Rows with their classes
[-22   4  -3  41  -4  18  17  -5   5 -37 -10  14   3   4   9 -17   1  -8
  16   0] -> Z125
[ -8   7   3  29   6  31  23  -4   2 -35 -36  14  10  -4  16  -8   2 -11
   7   0] -> z555
[-28   0 -12  42  -2  18  14  -5  -2 -76 -21  12   5   2  12 -20   0  15
  26  -3] -> Z125
[-38   6  -6  37  -1  31  17  -6  -6 -79 -23   5   1 -11  18 -27   0  17
  20  -6] -> z270
[ -8   3  -6  16  -2  15   8  -2  -5 -56 -18   0   8  -6  10 -12  -2  19
  12   0] -> z555
[  2   6  -8  14   7   7   6  -5  -5 -22 -12   5   7  -6   8 -11  -3  17
   7  -2] -> z209
[ -6   1  -5  14  -7  -6  21  -3   5 -60 -20  -4  -1   0  10  -1   1  27
  14   4] -> z555
[-28   7   8  22   6  18  33  -6   2 -39 -26   2   4 -15   0 -17   0  -9
   5   7] -> z506
[-32   2   1  20   6  -2  25  -8  16 -44  -5 -10  -8 -12   2 -18   1  27
  10   2] -> z506
[ -8   4   0  31   7   4  20  -5   0 -30 -23  15  10  -2   1 -11  -6   2
   2   3] -> z275
[ -1  10  -2  34   4  -4  17  -6   0 -28 -22  17   8   1  -7  -6  -6   0
   2   3] -> z275
[-25   4   1  25  -4  43  16  -1  -5 -51 -21  14   2  -3  21 -22  -2 -11
  11  -1] -> z270
[-21   4  -6  30  -1  17  14  -8  -8 -45  -6   4   5  -3  12 -19  -1  18
  16  -3] -> z270
[-29   3 -13  29  -5  19   7  -7  -6 -63  -5  -1   1  -4  15 -23  -6  35
  26   0] -> z270
[-34   3   3  47  -1  33  12  -4  28 -19  -8  28   4  -3   2 -27   2 -17
  10  -3] -> Z125
[-43  12  -9  42  13   3  18 -13  -4 -81 -17   2   8 -18   4 -44 -10  58
  24  -2] -> z209
[-20   6   0  27  10  10   8  -6   1 -17 -10  14   8 -10   1 -25  -2  12
   7  -1] -> z209
[-18  -1 -10  40  -8  21  21  -7  -2 -84 -25  18  10   6   7 -15  -1   3
  19  -5] -> Z125
[ -2   8  -6  28   4  -6  24 -10  -3 -43 -22  11   9  -7  -4 -15  -4  13
   9  -1] -> z275
[-29   4  -8  22  -1  32  13  -4  -1 -50 -20   8   9  -2  10 -16  -2   6
  14  -2] -> z270
[-17   3  -5  24   9  11  12  -7   9 -27 -11   9   5 -11   8 -25  -4  18
  14   2] -> z209
[-31  -1  -7  42  -4  24  11  -6   3 -52 -11  14  -2   0   6 -21  -1  -2
  12  -6] -> Z125
[-20   4   2   3   0   9  19  -1  13 -45 -14  -3  -5 -10  -4 -11   1   3
   1  -4] -> z506
[-23   9   8   1   4  33  20  -5   3 -27 -28  -7  -6 -17   4 -12  16 -21
  -5   2] -> z506
[-10   6   3  24   3   7  31  -8   5 -43 -29   7   8  -3  -3 -11   2  -4
   3   3] -> z555
[-30   3  -4  35   0  34  11  -2  -9 -61 -13  11  -1  -2  13 -25  -1  -4
  15  -6] -> z270
[-14   7  -5  23  13   0  -3  -9   0 -14  -1   8  14 -10   1 -28  -3  21
  12  -6] -> z209
[-16   5   0  47  -8  20  41   0   3 -67 -29  11   1   1  13  -5   5   0
  11   0] -> z555
[-13   7  -5  24   9  20  10  -3 -10 -39 -22  11   8  -2  -2 -26 -10   7
   4  -1] -> z209
[-19  12   3  27  13   2   8  -5   4 -16  -7   8   7 -11   3 -26  -5   8
  11  -1] -> z209
[-23   0  -9  26  -3  29   6  -3 -13 -41  -5   2   7  -1  24 -19  -3  19
  22  -4] -> z270
[-15   3  -1   3   4  11  22  -5   5 -49 -15 -12   1 -11   1 -13  -3  16
   5  -1] -> z506
[-14  13  -3  27  -8  16  24   1  -6 -46 -17  10   7   6  26  -6   1  15
  19   2] -> z555
[-17   2  -7  22  -6  22   8  -2 -11 -62 -15   1   3   0  14 -13   1  24
  18  -7] -> z270
[-20   1  -8  37  -3  13   4  -4   1 -46  -7   9   4   3   6 -20   0   8
  17  -6] -> Z125
[-25   4   0  29   6   7   7  -4  -2 -13   6   6   3  -7  12 -22  -3  14
  12   2] -> z209
[-17   1  -8  31   4   4  10  -7   6 -35 -12  10  10  -1   5 -20  -5  15
  20  -1] -> z209
[-25  -1  -9  25   0  10   1  -7   3 -61  -6 -26   2  -8  -1 -24  -3  33
  18  -3] -> Z576
[-18  -1  -2  26  -9  15  26  -6   4 -69 -27  -1   3  -1   7  -7   0   4
  12  -4] -> z555
[-28   6   3  40   5  12  15  -9  -5 -42 -13   7   5  -7  -6 -19  -2   4
   5  -1] -> z214
[-28  12   3  32   8  22  22  -9  -2 -24 -20  10   3  -8   6 -26   3  -3
   4   1] -> z209
[-16  11  -8  32  21   2   1  -5   0 -11  -3  12   9  -6   0 -28  -2  13
   9  -1] -> z209
[-10   3  -3  22  -2  14  35  -5   6 -77 -33  -2   2  -3  15  -5   0  16
  14   3] -> z555
[-20   3  -3  30   4  32  17  -5  -2 -39 -20  10   3  -4  16 -19   2  -3
  13  -5] -> z270
[-23   2   6  30  -3  21   8  -3   0 -54 -10   1   3 -11   7 -22  -4  14
  15   2] -> z270
[-23  -2  -6  36  -9  11  16  -7   5 -77 -18   6  -4   6  -6 -10  -1  -7
   5  -3] -> Z125
[-27   3  -5  12  -8  32   9  -4  -8 -50 -15   4   1  -9  13 -26  -2   3
  10  -3] -> z270

Rows with their classes
[  1  -8   2   4  15 -12 -18   8   1  13  -9  11  -3  -3   2   1   4 -16
  -3 -20] -> z616
[  7   6  -3  -2  32  17 -25  -4   4   9 -20  -1  -8 -20   7   7   4   2
  -3  -9] -> z616
[  0  -4  -5  -4  16  -7 -14   4   0   5  -7  -5  -3  -9  12  -2   5  -6
  -3  58] -> Z220
[  4 -19   4  -1   9 -28 -17   8  -1   7 -11   6  -4  -6   1   1   4 -11
  -4   5] -> Z325
[  6   0   3   4  22   2 -12  -2   4   3  -9  13  -2  -9   9  14   3 -19
  -6  -7] -> z616
[ 14  -6  -2   1  16  -3 -16   1   2  18  -8   1  -4  -3   6   4   5 -12
  -6  -7] -> Z325
[  3   1   2   5  18   0 -23   6   1  12  -8  -1   6 -10   9   4   1 -19
  -6  -3] -> Z220
[ 12 -29   2   4  12 -21  -2  12   2  24  -2  -7   4  -6   8 -23  10 -10
   6   0] -> Z220
[-17 -28  -2  -9   1 -31 -19   4  -5   8 -11   0  -2   5   8   5   2  -4
  -2   1] -> Z220
[  4 -15  -5  -8  10 -11 -13   6  -1   6  -6   3  -2   4   6   5   9   1
   0   6] -> Z220
[  7  -2   0   6   6  14 -24  -3  12  11 -13  -3 -10 -13   2   2   3   1
  -4   9] -> Z220
[  7 -19   3  -3  17 -16 -14   5  -1  12  -7  -9  -2  -1   3   1   5  -8
  -5   2] -> Z325
[  9  -6  -4   6  15 -11 -17   6 -28   9 -15  -2  -5  -8   6  -4   2 -10
  -6  -5] -> Z325
[ -1   1  -1   4  18   0 -28   3   5  13  -6   3   5  -9   4   3  -1 -20
  -6 -10] -> Z325
[ 10  -1  -3   4  26   7 -22 -11   4  12  -2  -7  -2 -16   8   4   0  -4
 -12 -13] -> Z220
[  0  -7  -1  -2  15 -13 -15   6   4   9  -6   0  -1  -6   5   4  -2 -12
  -3   2] -> z616
[  6  -8  -2   2  20 -13 -15   6   0  11  -8   0  -4  -3  10  10   1 -12
   0  -2] -> Z220
[  0  -7  -4   2   6  -9 -23  -1   3  12  -5  -2   0   0   5   4   2  -7
 -10  -9] -> Z325
[  6 -29   8 -11   6 -46   4   3  -8   0 -15  -2  -6   3  10  -4  -1  19
   8  11] -> Z220
[  3 -12  -2   1  15  -4 -53   2   4  21  -8  -3  -4  -3   8  -2   6  -9
  -5  -3] -> Z220
[  2  -8   0  10  21  -8 -25  -1   1   2 -10  -2 -12   6   3  23   3   2
  -5  -6] -> z616
[ 12 -16  -4   2  17 -14  -2  -7  -3   4 -21   1   3  -9   8   2   3  -2
 -10  -4] -> Z325
[ -1  -4  -6  -2  26  -2 -34 -22  -1   0 -16  -2 -12  -6   1  -6   4  11
  -9 -12] -> z616
[  2  -6  -2   4  15  -3 -15   4   1   9  -9   4  -3 -11   6   2   0  -5
  -8  -9] -> z616
[  4  -9  -1  -1  18  -1  -7   2  -3  15 -11 -13  -3  -9   9   3   4   4
  -1  -7] -> Z325
[  2 -10   3 -10  12 -14 -16   1  -3   4  -3   9  -3  -2  13   0   4  -2
  -2 -10] -> Z325
[  3 -14 -14  -7  14 -16 -21   8  -4   8 -13   8  -5   2   5   0   1   4
  -6 -11] -> Z325
[  3  -1   0  -2  10  -9 -20  -4   1  10 -11   1  -5  -4   3  -3   4  -6
  -3   2] -> Z220
[  3  -7   2   1  16  -3 -21   4  -5  15 -11   6  -5  -4   8   6  10 -23
 -15  -2] -> Z325
[  7 -25   3 -10   6 -25  -5   0  -3   9 -15  -6  -5   1  14   3   4   9
  -5   7] -> z616
[  7 -23  -2   0  12 -16 -15   0   6   6 -13   3  -4  -2   9   2  -2   3
  -4  -1] -> Z325
[ -4 -14  -6  -3   7  -9 -21  -4   7   6 -10  -3  -1  -4  10   3   2  -1
  -6  -8] -> Z220
[ -2 -15   2  -1  10 -19 -20  -2  -2   6 -13   2  -6 -10   5   9   2  -5
 -14  -2] -> Z325
[  6  15  -4   5  35  24 -32 -12   4   2 -13   4  -9 -18   8   9   3 -11
  -7 -15] -> z616
[ 12 -20 -15  -7   1 -29  -8  -1  -3  10  -7  -4   4   3  13   2   2   4
  -1   4] -> Z220
[ -6 -13  -3   0  -3 -14 -16  -2  -9  13 -11   5   1  -7   9   9   2  -3
  -1  -3] -> Z325

Rows, each with its class
[ 17   5  29  29 -12  -5  -4  -9  -7 -16  10 -23  -1   8  -8   2  30  -8
  -2  -1] -> <75>
[-15   3  -2 -13   3  11  -3   7  -9   8  -2   4   0  -5   3 -18  -5   6
  -9   4] -> <58>
[ 13   0 -13   9   4   0   1  -3  11 -18 -13   8  -5 -23   1   6  23 -22
  -4   6] -> <62>
[ 13   2   0  22  -7  13   4  -1   1  -3 -19 -21 -12 -18   8   8 -17  -7
 -13  -4] -> <62>
[ 16   0  -7   8   6 -15  15  -2   5   1  -7  -5   4 -12  29   4  10   1
  -6   1] -> <62>
[ 8  7 -9 -4  6 -6  8  2  7 -1 -3 -5 -4  2 10  5 22 -4 -7  8] -> <55>
[ -1  -4   1   6   3   5 -13   1   7  14  -4  15  -2   8  -6  -4  -8   8
  -8   5] -> <59>
[  6  -1   1  10   6   5 -12   6  -5 -12  -8   0   3  18  -2   7 -43   8
   5   6] -> <63>
[ 14   8   0  11  14   4   9  -3   4 -12 -14  -5   3 -20   0   8  -9   1
   1   3] -> <62>
[ -6 -17  -3  -5  -4 -14   7  -3  -8   6  10 -30  -2   1 -18   4  22 -15
 -18  -2] -> <75>
[  9 -12  -5  19  -4  -7   2  -6  10  17  -6   4   0 -38  10   8  16 -12
 -22   4] -> <62>
[  6 -14 -12  19   7 -13 -14  -1  18   0 -17   4   1 -28   2   8  -3 -10
 -22  -7] -> <62>
[  6  -8  -4   5  -4 -15  -3  -9  25   5  13   2  -5   6  -7   7  10 -16
  -9  -3] -> <59>
[  4  -4  -7   9 -14  18   7 -10   8 -12 -16  11 -27  -3 -10   8  16  -3
   0 -10] -> <65>
[ -2   2  -7  18   4  -9   5  -2 -11   0  -1  -4  -7  -9   4  -2  14  -7
  -3   0] -> <62>
[  6  -5  -2   9   4 -14  -2  -1   3   5  -4  -7  -7  -2 -10   3   9  -3
 -12  -5] -> <75>
[ -7   9   3   7  25   0  -9  -5   1   0 -14  -9  -1  15   2  -8 -16  13
  -3  -3] -> <58>
[ -6  -8   1   1   5  -9 -16  -1   8   9   0   8   0   2   3   2  22   0
  -8   4] -> <59>
[ -5   6   1  -3  -2  13 -34  -5   5 -13 -12  -3  10 -15   2  38   4  -1
  -1   3] -> <60>
[  3   5   5  15   2   5  17   2  -5   1   4 -18   7 -23  -3  11  21 -25
  -4  15] -> <62>
[  4  -8  -7   0   1   8  11  -3   3  -1  -3 -19  -3 -33   0   7  23 -25
  -3   2] -> <62>
[  5  -9  -9   0  14  -6   7   0   5 -11 -12   1  -7   2  -2  -1  14 -11
  -6   6] -> <55>
[  0  10  -5   2  -6  12   5  12  -8  -1   3   4  -6  10   7 -20   2  -4
   5  17] -> <62>
[-16  -3  -6  -6 -11  14  -1   9  -9  -2  -4   0 -10 -24  -3   0  14 -25
   8   7] -> <65>
[ 22   1  -2  28  -7  -6  -3   5   1   0  -8  -6   0 -11  11   6  -5  -8
  -9   0] -> <62>
[ 14  -1 -12   6   0  -8  -6  -3   4  -6  -9  11  10 -17   1   1   7 -15
   0   7] -> <55>
[ -7   7   3  15   5  13  -2  -3   2 -17 -17  -1   2  -7  -3  -1  -6  12
  -1   8] -> <60>
[ 10   1 -13  20   0 -11   5  12  -5 -15  14  -5 -10  10  -6  -6   5 -22
 -10   9] -> <62>
[  1   1  -4  -9  16 -19   7 -11  15 -11  -3   1  11 -23  -7   0  15  -7
   1  -1] -> <75>
[  8   1   0  29 -11  15  -2   4 -12  -2  -2   8   0  16   9  -4   3  -2
   3   8] -> <60>
[  4   7   1  11  13  -3   5   0   6   0   5 -12   8  -7  -1  -5   4  -4
  -2   5] -> <75>
[  4   4   8  26  15  -1   0  -1  -6   5   3 -10  -4  41  -3  -3  25  16
  -3   2] -> <73>
[ 21 -14 -11  23   5 -16   4  23   0 -14   1 -12  -6 -21 -18  20 -10 -30
 -19   9] -> <62>
[-10  11   7   9  12   8  -3   1  -3  -9   1 -19  15  -5 -20   8 -17   6
  12   7] -> <58>
[  9  -5 -10   7   7  -9  18   0   6 -10  -3  -1 -11 -25 -10  12  -3 -21
   6  -3] -> <75>
[ 31  19  15  33  10   3  26   7  -9  13  11 -14   7  39  23  -5  38  26
   0   5] -> <62>
[  2   0  -2  13  18 -26 -17  -6  -1 -19  -7 -17  15 -18  -8  -8   9 -11
  -7   7] -> <60>
